Here is a tiny trained network, its code and every weight. The questions are about switching its units off for an input and a class, where a switched-off unit gives its printed mean instead of its output.

import numpy as np


def w(rows, s, z=0):
    codes = np.array(rows[::2]) - 128.0
    scale = np.full(codes.shape[1], s)
    scale[-1] = z or s
    return codes * scale


def f(y):
    return y / 2 * (1 + np.tanh(0.7978845608 * (y + 0.044715 * y**3)))


def log_softmax(a):
    a = a - a.max(-1, keepdims=True)
    return a - np.log(np.exp(a).sum(-1, keepdims=True))


def net(x, mask):
    res = np.array(x, float).reshape(1, 4) / 4 @ E
    y = f(res @ A[0][:, :-1].T + A[0][:, -1])
    res = res + np.where(mask, y, B[0][:, -1]) @ B[0][:, :-1]
    return log_softmax(res[-1] @ U[:, :-1].T + U[:, -1])


A, B = {}, {}
E = w([
[220,156,185],'x0',
[196,255,108],'x1',
[186,29,5],'x2',
[71,96,100],'x3',
],0.0071)
A[0] = w([
[120,154,195,238],'n0',
[55,144,68,217],'n1',
[126,89,105,104],'n2',
[190,25,223,157],'n3',
[218,56,61,123],'n4',
[111,190,204,239],'n5',
[213,176,65,155],'n6',
[224,53,49,115],'n7',
[131,188,125,56],'n8',
[145,160,86,19],'n9',
[220,152,187,252],'n10',
[82,155,124,58],'n11',
[163,116,61,101],'n12',
[203,253,168,211],'n13',
[109,89,132,29],'n14',
[182,59,61,66],'n15',
[197,213,86,95],'n16',
[173,155,101,86],'n17',
[153,152,53,70],'n18',
[167,186,21,91],'n19',
[226,91,64,110],'n20',
[218,77,187,219],'n21',
[159,108,101,29],'n22',
[85,216,156,119],'n23',
[116,174,187,64],'n24',
[153,85,86,49],'n25',
],0.011,0.0031)
B[0] = w([
[99,25,50,189],'n0',
[146,161,10,181],'n1',
[68,188,156,150],'n2',
[76,225,103,187],'n3',
[68,117,132,223],'n4',
[121,70,95,215],'n5',
[90,111,111,203],'n6',
[162,78,112,232],'n7',
[47,102,188,143],'n8',
[117,161,197,129],'n9',
[98,149,57,220],'n10',
[216,83,137,131],'n11',
[55,104,142,167],'n12',
[89,99,101,254],'n13',
[133,196,212,136],'n14',
[72,128,163,199],'n15',
[80,186,114,197],'n16',
[93,67,178,149],'n17',
[72,90,184,152],'n18',
[102,122,181,179],'n19',
[91,28,108,207],'n20',
[127,166,69,191],'n21',
[65,70,254,133],'n22',
[98,6,174,181],'n23',
[91,86,151,164],'n24',
[92,163,214,156],'n25',
],0.0058,0.0088)
U = w([
[145,108,12,178],'0',
[54,178,141,208],'1',
[74,81,218,97],'2',
[111,198,3,137],'3',
[172,203,192,129],'4',
[176,225,255,2],'5',
],0.009,0.0058)

Each question gives the input, the list of numbers given to net, and the class t.
The units are the neurons (one row each of A and B). Each row of codes is followed by its name. A weight is (code - 128) times the scale printed after its matrix; where a second scale follows, it is the last column's (A, B and U).
mask holds one flag per neuron, in row order. A switched-off neuron (its flag False) gives its mean, the last column of its row in B, instead of its output. The means were averaged over made-up inputs and are rounded, as every weight is.
A unit's drop is (log p(t) with every unit on - log p(t) with that unit switched off) / (log p(t) with every unit on - log p(t) with every unit switched off).
The circuit of an input: a set's keep is (log p(t) with only the set's units on - log p(t) with every unit switched off) / (log p(t) with every unit on - log p(t) with every unit switched off). Starting from the 12 units with the biggest drops (on a tie, the unit counted first), units are removed one at a time, each time the one whose removal leaves the highest keep (on an exact tie, the one counted first), for as long as the keep stays at least 0.8.
units of the circuit, in order: the units of the circuit, biggest drop first
unit that matters most: the unit with the biggest drop
top k neurons: the k neurons with the biggest drops, biggest first
drop of u: that unit's drop, to one decimal
input [-5,-8,8,2], class 1: units of the circuit, in order => (n2; n25)
input [5,5,-8,-7], class 2: top 4 neurons => (n23; n8; n24; n1)
input [8,3,2,-7], class 3: units of the circuit, in order => (n10; n21)
input [8,-6,0,-3], class 3: unit that matters most => n3
input [-7,-7,8,5], class 2: units of the circuit, in order => (n25; n15)
input [7,-1,3,-6], class 3: top 4 neurons => (n3; n21; n10; n23)
input [3,7,3,-4], class 1: units of the circuit, in order => (n19; n16; n17)
input [2,0,-8,-8], class 0: top 2 neurons => (n0; n10)
input [6,6,-6,7], class 0: units of the circuit, in order => (n0; n5)
input [6,-3,3,-2], class 3: top 2 neurons => (n3; n21)
input [-6,-3,-3,7], class 0: top 2 neurons => (n1; n3)
input [5,0,-8,-8], class 0: top 3 neurons => (n0; n10; n5)
input [5,-1,-4,-6], class 0: top 2 neurons => (n0; n5)
input [8,5,-6,-5], class 3: units of the circuit, in order => (n10)
input [4,-6,-4,-8], class 0: drop of n0 => 0.2
input [-8,-4,-5,-3], class 3: drop of n16 => -0.1
input [-4,0,5,3], class 2: drop of n18 => 0.1
input [3,-8,8,4], class 1: drop of n14 => 0.0
